Below is a small trained network, with its code and all its weights. Each question gives an input and a class and asks what happens when units are switched off, that is, made to give their printed mean instead of their output.

import numpy as np


def w(rows, s, z=0):
    codes = np.array(rows[::2]) - 128.0
    scale = np.full(codes.shape[1], s)
    scale[-1] = z or s
    return codes * scale


def f(y):
    return y / 2 * (1 + np.tanh(0.7978845608 * (y + 0.044715 * y**3)))


def log_softmax(a):
    a = a - a.max(-1, keepdims=True)
    return a - np.log(np.exp(a).sum(-1, keepdims=True))


def net(x, mask):
    res = np.array(x, float).reshape(1, 6) / 4 @ E
    y = f(res @ A[0][:, :-1].T + A[0][:, -1])
    res = res + np.where(mask, y, B[0][:, -1]) @ B[0][:, :-1]
    return log_softmax(res[-1] @ U[:, :-1].T + U[:, -1])


A, B = {}, {}
E = w([
[211,26,122,168,79,223],'x0',
[125,131,134,127,133,131],'x1',
[136,134,118,133,144,127],'x2',
[182,82,136,2,245,148],'x3',
[130,125,127,134,134,130],'x4',
[234,190,225,147,153,77],'x5',
],0.0062)
A[0] = w([
[96,123,171,147,22,86,211],'n0',
[188,111,110,164,104,232,70],'n1',
[91,97,66,89,98,170,98],'n2',
[136,123,148,73,143,209,208],'n3',
[135,39,169,137,93,229,32],'n4',
[121,149,85,102,117,183,81],'n5',
[163,85,142,35,193,154,185],'n6',
[161,129,211,155,157,106,4],'n7',
[190,141,150,191,43,77,167],'n8',
[47,98,84,125,164,125,81],'n9',
[156,116,95,51,223,169,160],'n10',
[53,33,63,98,97,197,75],'n11',
[150,96,125,39,121,146,73],'n12',
[18,92,135,188,175,198,38],'n13',
[200,136,67,170,99,196,150],'n14',
[233,113,228,173,109,57,4],'n15',
[214,155,226,139,119,83,22],'n16',
[116,74,47,164,163,175,56],'n17',
[55,132,118,148,37,182,140],'n18',
[2,186,61,59,167,79,74],'n19',
[150,97,135,104,234,149,148],'n20',
[101,91,197,167,171,197,199],'n21',
[220,25,90,139,110,195,107],'n22',
[223,70,99,176,85,194,88],'n23',
[186,146,176,150,140,107,64],'n24',
],0.0082,0.0027)
B[0] = w([
[72,63,140,97,253,100,213],'n0',
[80,202,163,63,148,83,195],'n1',
[173,119,81,85,120,170,182],'n2',
[148,115,148,207,139,136,185],'n3',
[158,184,177,66,139,101,201],'n4',
[159,130,110,99,98,154,132],'n5',
[50,108,96,240,137,90,244],'n6',
[195,158,105,150,67,172,156],'n7',
[113,51,98,180,150,160,218],'n8',
[180,211,133,121,91,175,168],'n9',
[97,106,123,204,125,97,234],'n10',
[206,149,104,110,63,176,242],'n11',
[107,117,58,163,128,143,157],'n12',
[178,102,79,136,106,141,164],'n13',
[70,169,152,145,177,40,192],'n14',
[207,123,26,115,126,147,219],'n15',
[222,132,79,108,82,195,216],'n16',
[184,149,99,120,91,117,170],'n17',
[111,73,59,157,161,129,213],'n18',
[176,192,172,64,98,103,253],'n19',
[78,96,118,169,107,120,204],'n20',
[113,86,150,111,132,118,163],'n21',
[84,198,152,143,119,111,245],'n22',
[120,209,215,79,173,59,230],'n23',
[160,159,83,118,77,216,167],'n24',
],0.0064,0.005)
U = w([
[255,115,61,144,98,168,83],'0',
[141,188,209,124,152,76,91],'1',
[143,79,155,181,126,136,252],'2',
[162,67,136,160,152,96,198],'3',
[136,92,126,166,194,160,169],'4',
[130,59,86,224,171,110,6],'5',
],0.0081,0.0029)

Each question gives the input, the list of numbers given to net, and the class t.
The units are the neurons (one row each of A and B). Each row of codes is followed by its name. A weight is (code - 128) times the scale printed after its matrix; where a second scale follows, it is the last column's (A, B and U).
mask holds one flag per neuron, in row order. A switched-off neuron (its flag False) gives its mean, the last column of its row in B, instead of its output. The means were averaged over made-up inputs and are rounded, as every weight is.
A unit's drop is (log p(t) with every unit on - log p(t) with that unit switched off) / (log p(t) with every unit on - log p(t) with every unit switched off).
The circuit of an input: a set's keep is (log p(t) with only the set's units on - log p(t) with every unit switched off) / (log p(t) with every unit on - log p(t) with every unit switched off). Starting from the 12 units with the biggest drops (on a tie, the unit counted first), units are removed one at a time, each time the one whose removal leaves the highest keep (on an exact tie, the one counted first), for as long as the keep stays at least 0.8.
circuit, biggest first: the units of the circuit, biggest drop first
unit that matters most: the unit with the biggest drop
k most important neurons: the k neurons with the biggest drops, biggest first
drop of u: that unit's drop, to one decimal
input [8,-1,-2,1,4,7], class 1: 3 most important neurons => (n23, n1, n22)
input [-6,6,5,8,-3,1], class 5: circuit, biggest first => (n6, n10)
input [7,7,-1,1,3,5], class 1: circuit, biggest first => (n23, n1)
input [-7,-2,-2,-5,4,7], class 0: unit that matters most => n16
input [8,-7,3,5,6,1], class 1: circuit, biggest first => (n23, n22)
input [-3,1,-4,-7,-4,6], class 5: 2 most important neurons => (n0, n8)
input [-3,0,-5,-6,4,5], class 5: circuit, biggest first => (n8, n19)
input [1,5,-4,7,-5,-5], class 5: 2 most important neurons => (n6, n10)
input [2,1,-4,7,1,-1], class 5: circuit, biggest first => (n6, n10, n19)
input [-4,6,3,5,5,8], class 0: circuit, biggest first => (n16, n15)
input [2,6,-2,0,-1,-7], class 0: circuit, biggest first => (n11, n2)
input [-8,-4,1,-4,2,8], class 0: circuit, biggest first => (n16, n15, n24)
input [-2,5,-6,8,0,-8], class 0: 2 most important neurons => (n11, n9)
input [7,5,5,4,-1,-2], class 1: most important neuron => (n23)
input [8,2,4,-3,8,6], class 1: 4 most important neurons => (n23, n1, n14, n22)
input [8,-3,-2,7,-7,6], class 1: 4 most important neurons => (n23, n22, n1, n4)
input [8,2,7,-7,-8,-2], class 1: 2 most important neurons => (n23, n1)
input [-7,-5,-7,-1,-1,8], class 0: 2 most important neurons => (n16, n15)
input [8,-1,0,7,5,6], class 1: 3 most important neurons => (n23, n22, n1)
input [2,-3,-5,6,-1,-4], class 5: drop of n19 => 0.2
input [6,-3,-3,-4,1,-3], class 1: drop of n23 => 0.3
input [-4,6,-5,-3,6,-7], class 0: drop of n13 => 0.1
